Each row is followed by its class. Each block has new classes.
[ -9   5  -2  -7   7  -4  30  -5 -16   0   5  -7 -12  -2  25   6] => <14>
[ -4   2  -1  -8   7  23 -27  -2  -4   0  12  -2 -19   2   5   0] => <14>
[-18  -5  -1  25  14 -16 -38   2  -1  -8 -30  -3 -28  -1  21  -2] => <6>
[-40   1   9  -5   8  -5 -19   7 -10   2  11  -1  -9   1  21   1] => <10>
[-45   6  17  22  32 -12 -32 -13 -12  10   1 -24   1   4  13   5] => <20>
[-28  -3   2  -9  -4   2  16  -5   2 -13   6 -15  -3   6   4  -2] => <11>
[-37 -10   2  11  42  -6  -5  -1  -9 -17  -6  -4  -3  -8  14  -1] => <6>
[-19   0   8   1  31  -7 -50  -7  -9  -1  -8   9 -16  14  21   6] => <6>
[-26  -3  -5   4   2  -4  46  13 -17   2  27  25  -7  -4  24   0] => <14>
[-21   4  -9 -24 -10   7 -26   6   1  -7  12  -6   3  -1 -17   1] => <11>
[-27  -4   1   0 -13 -13  10 -27  -8  -6 -27  12 -19  -2   2  -3] => <29>
[-90  -8   7  -7  30 -20 -22   5 -16   4  20  -1  -1   7  12  -4] => <20>
[ -8  -1  -3  -3  26 -10  34  -1  -6  -3  -4 -23 -14 -21  -2   0] => <20>
[-68   4  -8  -5   6   1 -10   0   1  -5  13  -1  11  -6   8   0] => <10>
[-24 -14   5  13  15  -6  26  -2 -12  -6  12 -14  -5   0   2  10] => <10>
[ 21  -2   4 -14  21  11  30  -6 -15  -4  15 -14 -23   1  10  -7] => <14>
[  3  -1  -3  -9 -12   0  21   9  19  -2   1 -11  -6   3   6  -5] => <11>
[-36   4  12 -30  -5  11  -9  -1   3 -21   5  19 -20 -15   2   7] => <6>
[-50   0   8  10  31  -9 -28  -5   2   4   1 -15   5  15   8  -6] => <6>
[  4  -1  13 -14  18  -7   7  -2 -15 -13  13  16   9   2 -10  -6] => <14>
[-20   1  -3  10  13  -1   3   0  -2  -4  22   6  18  14   5   4] => <23>
[-40  -4   6   1  41 -16  -4  -3   2   0   6  -9  -7  -4  18   5] => <6>
[-27  -8  -8  25  18   6   5  37   7   6   3 -15  -8  -2  18 -10] => <20>
[-56   1  12  10  13   9  32   8 -10  -1  23  -1   3   6  15   3] => <10>
[  9   0  -2  30  -4  -9  12  -1   4  -5 -18  -5   2   3  21   0] => <6>
[-38 -10  17  14  46 -28 -11   6 -38   3  29   1   1  16  16  -7] => <20>
[ 28   6   0  22  15   4  -7   8 -11 -19  20   5  10  13   9  -1] => <28>
[ 10  19  16  -7  36  10 -54   5 -10   1  24  -9   8   6  10  -2] => <28>
[ 19  -3   0  27  42 -20 -44  16 -12  11  24   5  12   5   3   9] => <28>
[-11 -13   3  -5  14   1   3   9 -16  -9  12  -5  -3   0  20   4] => <14>
[-15  -4   6 -34   9   5   8   1  -6   3   4  -9 -41   0  18   3] => <11>
[-34  -9  -1  -4  13 -12 -23  -4 -13   7  -5 -12  -1   2   3  21] => <20>
[-19   9  -5 -18   6  27 -14   3 -11   5  11  16 -12   9   4  -2] => <20>
[ 14  -5 -11  16  19  -4 -15 -40  -7 -12  -6  -1 -14   5  18  -9] => <6>
[-39  -5  -2  -8  29  -2 -30   9  -8  11   6  -7  -9   4   3  -5] => <20>
[-14   1   0 -16  14   0 -42  15 -18 -11   4 -25 -11   1  -3  13] => <11>
[-61  15   0   4  35 -13 -27   9   9  -4   6 -11  -6  -1   1  -7] => <20>
[ 14  -3   1 -17  15   3 -26  17 -14 -17  -7 -17 -14   9  -2  -6] => <6>
[-57  -8  -9  -3  14  -2 -37 -23   3 -24  24 -39  25   7  -8  26] => <6>
[-13  -3   4   0  33  -4 -21   7   0   6  20 -17  27   4   9   4] => <28>
[-42  -4   2   1  15  -7  10   5   7  -8  13  -7   4  -6   9   5] => <10>
[ -7   2  -4 -12  29   5 -13   0 -18 -10  12   5 -10  10  13  -2] => <28>
[-56   1   3  -3  12   0  18   2  -9   2  20  -2  -3  10  19   0] => <14>
[-19  -6   0   7  33  -3  20   3 -18  -1  13 -15  -2   6  15   5] => <20>
[-44 -12   2  -1  19 -11 -15   1  -6   8  13  -4  31  17  -1  -4] => <20>
[  7  -5   2  -7  35   9 -49  10  -8   8  -6 -16  -3   5   3   5] => <6>
[ 17  -6  -4  11   7 -12  48  -1 -10   4  -5  11 -22 -13  14   9] => <6>
[  2  -5   2 -34  17  -4   3  -1 -24  -4   4  -4 -25   2   5   1] => <14>
[ 25  -1  -1 -14  14   1  10  10 -28   7  30 -14 -12   0  13  12] => <14>
[-23   2   0 -12   0   8  35  -2  -6  -2  15 -19   5   5   5  15] => <29>

Each row is followed by its class.
[ 3  1  6  4  4 -6 12  5  5  2  0  1 -2  4  0  4] => Z858
[  5   9   1  -2   4   8  -6  -4   6  10   2  -1 -11   5  -4   0] => Z799
[ 1  6  3  1  7  3  5  0  3 -2  1  7 -1  1  0 -1] => Z730
[ -4  -8  -7  -1 -12  -2   6   0  -5   5  -1  -8   4  13 -15  -9] => Z834
[  2  -3  12  -5   7  -5   7   5  -1  -1   0   4   3 -21   7  -2] => Z858
[  0   4   0 -15 -12 -18   4  -7  -6  -3   6 -12  -4  12  -7 -27] => Z124
[  9   7  10  -5   1  -8 -21   4   2   5  12  -2 -30  19  -3   2] => Z730
[ -1  -6  -1 -15 -10  -1   5 -11 -14   3   2 -12  -1   8  -2 -10] => Z124
[  3   0  -2  -4   5 -19   2  -3  -3   6  24  -8  -6  14   2 -20] => Z124
[-7 -1  1  0 -1 12 -2  2  6 -4 18  8  0 -9 -6  5] => Z799
[-11  -6   4  16   6  -1  -8   5  -2  12  12  -3   1 -12   8  23] => Z730
[  2  11   4  -3  -2 -15   2  -1   4   2  15  11  -6  -5  -3  -8] => Z730
[  2 -11 -13  -2  -4 -15  -3   1  -8   4   4  -8  12  15  -6 -17] => Z834
[  1  -4  -5  -9  -8 -12  12   0  -2 -11  -9  -2   0  10  24 -15] => Z124
[-12   5   6   3   7  15  -9   2   5  17   6   8  -2 -18  -6   9] => Z799
[  6   7 -10 -19   9 -25  17   4  -3 -20  10   2  -3   6   5 -17] => Z834
[  3  -5   4  -2   2   4  -1   5   1   6  -1   3   6   0 -10   3] => Z858
[  2  -4  -3  -1   1 -20  -2  -6  -9 -22  -4  -8  -1  12  11 -16] => Z124
[ -1   4   0  -2  -3  -1  -6 -12  -1   5   3   0  -2   7  -3   9] => Z858
[  6  -5   3 -11  -4 -11  -2   0  -3  -3   3   4  -2  17   0  -7] => Z834
[  9  13   3  -6   2 -17  -2   1  -2  -1  11   3  -6   1   4 -12] => Z730
[  0 -11  -1  15  -8  -1   0  -2  -2   2  -7   3   8  -2  -9  -6] => Z124
[  2  -9  -3   4   0  -2   3  -3  -7  -6  -2  -2  -2  -2  -4 -15] => Z834
[  0 -10  -9   3 -14  -6  16  -3  -3  -2  -6  -4   1  11   3 -16] => Z834
[ 7  7  2  1  4  1 -3  1 -1  0  5 -2 -5  8 -4 -3] => Z858
[  0  -4 -15   5  -3 -17  17   0  -1 -14   1   0   2  -2  13  -8] => Z834

Each row is followed by its class. Each block has new classes.
[  5  11  -3   0   8  10  -6   5  -5   2 -19   7 -13   9  13  -3] => Z534
[-18  10  -4   1  -4 -11  -6  12  19   5 -15   9  19 -15  -2  -4] => Z17
[ 13   5 -10   6   4   8  -7  48 -10   5 -28  21   5   2   6   0] => Z915
[  1  -4  -6   3  -3  -4  -6 -23  -3  -5 -15  11 -11 -14 -21 -25] => Z915
[ -4   7  19  -3  13   0  -4  31  -1   4 -10  28  -7   6   0   4] => Z634
[-12  10   7  -4   7   3 -18 -19   5   5  11  20 -28 -14 -18 -16] => Z100
[  2 -12  -6  -2  -8   0  13  19  -9 -11 -21 -12   2  -8   9 -33] => Z915
[ -5   3   3  -1   8  12  -2 -10  -3   7  -3   7 -10  12  10  -5] => Z534
[  7   7 -12   5   2   9  -8  12  -3   4 -15   3  -4   2 -22  -7] => Z756
[-29   5   8  -7  -4   3 -10 -25   3   1  -5  13   0 -21  -4  -5] => Z763
[  3  -3   2  -7  -1   5   3 -17  -5  -4 -30  14  -5  -2   4 -23] => Z915
[-10   4   6   1  -1   1   2  23  -5   8  -4   8  10 -12  -8 -13] => Z756
[  6  19  -5   0   3  16 -17  28   5   1 -39  26  -5   1   7  18] => Z634
[  1  -2  -5   0   0   7  -4  27 -21  -4 -29   8   1 -19  15  -2] => Z915
[ 11   8  -1   6  10   0 -14 -12   4  13  -4  13  -2  24   2   6] => Z634
[-14  10   2   0  -8   0  -2  18  16   4 -27  54 -29 -37  -7 -25] => Z17
[-1 10  5 -4  7  6 -7  5 -8 -1 -7  2  4 10 -1 11] => Z634
[  9   5  -1  -1  14   5  -1  -6 -13  -6 -21  14   3   8  -8  -5] => Z915
[  5   2 -17   3  15  -4  -2 -29  10   4 -15  13  -8  -9 -10  21] => Z100
[ 23  -8 -20   6  -6   4  -4 -30  -1   5 -20  -9  18   8   3 -18] => Z756
[ 10   3  -9   1  12   9 -15 -10  -5   8 -13  11 -19  -8   5 -17] => Z100
[ 17  -8  -5 -19   4  -4   4  -3   2   6  -1  -6   6  32   8   8] => Z634
[ 21  -5 -23  -2   1  10  11 -10 -14  -5 -34  -9   5  25   0   0] => Z915
[ 12   0  -2  -4  -4  -5  11 -17  15  -5  -6  12  -9  13   2  -8] => Z17
[ 11  -5 -13   0   0   0   8 -33   3  -4  -6  21 -32   3   1 -20] => Z17
[  3   6   0   4   7  -2  -3  -4   5 -11  -2   6   3  19  -9   3] => Z634
[  0   2   2  -2  10   4   4 -52   3   2  -6   6 -24  16  -6   3] => Z534
[  9  -6  -3   2  -2  -4  10  -4   8   2  -5  15 -20   2   3   0] => Z17
[  0   7 -14  -1   7   2 -17  -5   5   3 -18  17  12  -1   5   9] => Z534
[ -2   7  15   0   8  10  -1 -15   0   9   6  10 -22  11 -14 -12] => Z534
[  9   3   7   2  14  -1   4   1  -1  -2  -1  10 -34  12   0   8] => Z534
[  7   4  -1  -5   2   8   3  17 -10  -3 -30  16 -14   1  13  -9] => Z915
[  4  -1   1   0   8  11 -14 -23  -6  -4 -10  12  -5   5   3   9] => Z534
[  1   7  -3  -2   3  -2  -8   0  12 -11  -2  26 -17   9   3  24] => Z17
[  9   2 -11   1  -2   8   0 -36   2   9 -11  -9   0   4  -2 -19] => Z756
[  3   1  -1  -3   2   9  -3  10  -9  -4 -14   4 -21  -4  -4 -13] => Z915
[  5   7 -11   0   1   6  -9  22   0   6 -29  -6  16  -9   6 -13] => Z756
[  2   2  -6  -2   8  -7  10 -29  14   1  -9   2  -3  20   5   7] => Z17
[-16  -2   4   0  -6   1   4 -33   1  -3  -5   9 -22 -25 -24  -9] => Z915
[ 14  -1  -9   1  -1   7   5 -35  -1   8 -17  -9   6  21 -11  -3] => Z756
[  7   4  -7  -3   6   3 -12 -12  -3   5 -14  11 -22  -5   8 -20] => Z534
[-12  -3   0  -4   0 -11   4 -28  -5  -1 -10  -7   8 -24 -22 -37] => Z763
[-13  -2   9  -4   7   6  -8 -20 -11  -2  10  -3 -33 -14  -6 -26] => Z534
[ -1   4 -14  -1   0   3  -5 -41   7  15 -27 -11  10   7   2 -28] => Z756
[ -6   1  -3 -10  -3   5   0  16 -10  -6 -17   5   6 -18  -5 -13] => Z915
[  8  12  -2   5  14   4 -17  36   4   7 -10   8  19  26  27  37] => Z634
[  7   1 -14   0   0  -1 -15  19   7   9 -22  22  -9 -23  14 -16] => Z17
[  0   8 -10   5  14  -8 -26  58  13   9 -14  40  -2 -35   3   1] => Z17
[  8   0   1   0   0   9  -4  32 -14  -3 -20  24  -9  -9  -4  -1] => Z915
[  6   2  -9   2  -1  -4   4 -19   8  -4 -17   1   3  14  -5 -10] => Z17
[  5   8 -13   3  17  -2 -39  65  12  -1 -22  61 -23 -33  22  14] => Z17
[  4  -6  -3  -2  -2  -1  -3  31   0  -5 -20   6   7 -10   4 -11] => Z915
[ 10  -3  -2   1   6   9   5 -21  -8   1 -18  -4 -15  18   9   4] => Z534

Each row is followed by its class.
[ -2  21  -4  21   6  14  11  -4  10  -9 -31   9 -18  -2   6  11] => A
[-15   0  -3 -27  -3   1  10  -5  -2 -23  12  -2  15  -5 -14  11] => W
[-11   6  -1  -9   3 -13 -12   7  -9 -15  -2  -3  -8   6  -4   2] => W
[-12   1  -9 -23  -2  10   8   2  -2  -6  -2  10 -29  21 -24  11] => V
[ -5   4  -2 -19 -17   6  11   0  -7  12   6   7  -5   5  -9  16] => V
[ 8 -1 -2 -7 -5  7 17  0 -3  7 -9  3 -3 -1 -3  7] => V
[ -6   3   2 -11  11  11  10  -2   7  -9 -18  -7 -11 -10 -10   4] => V
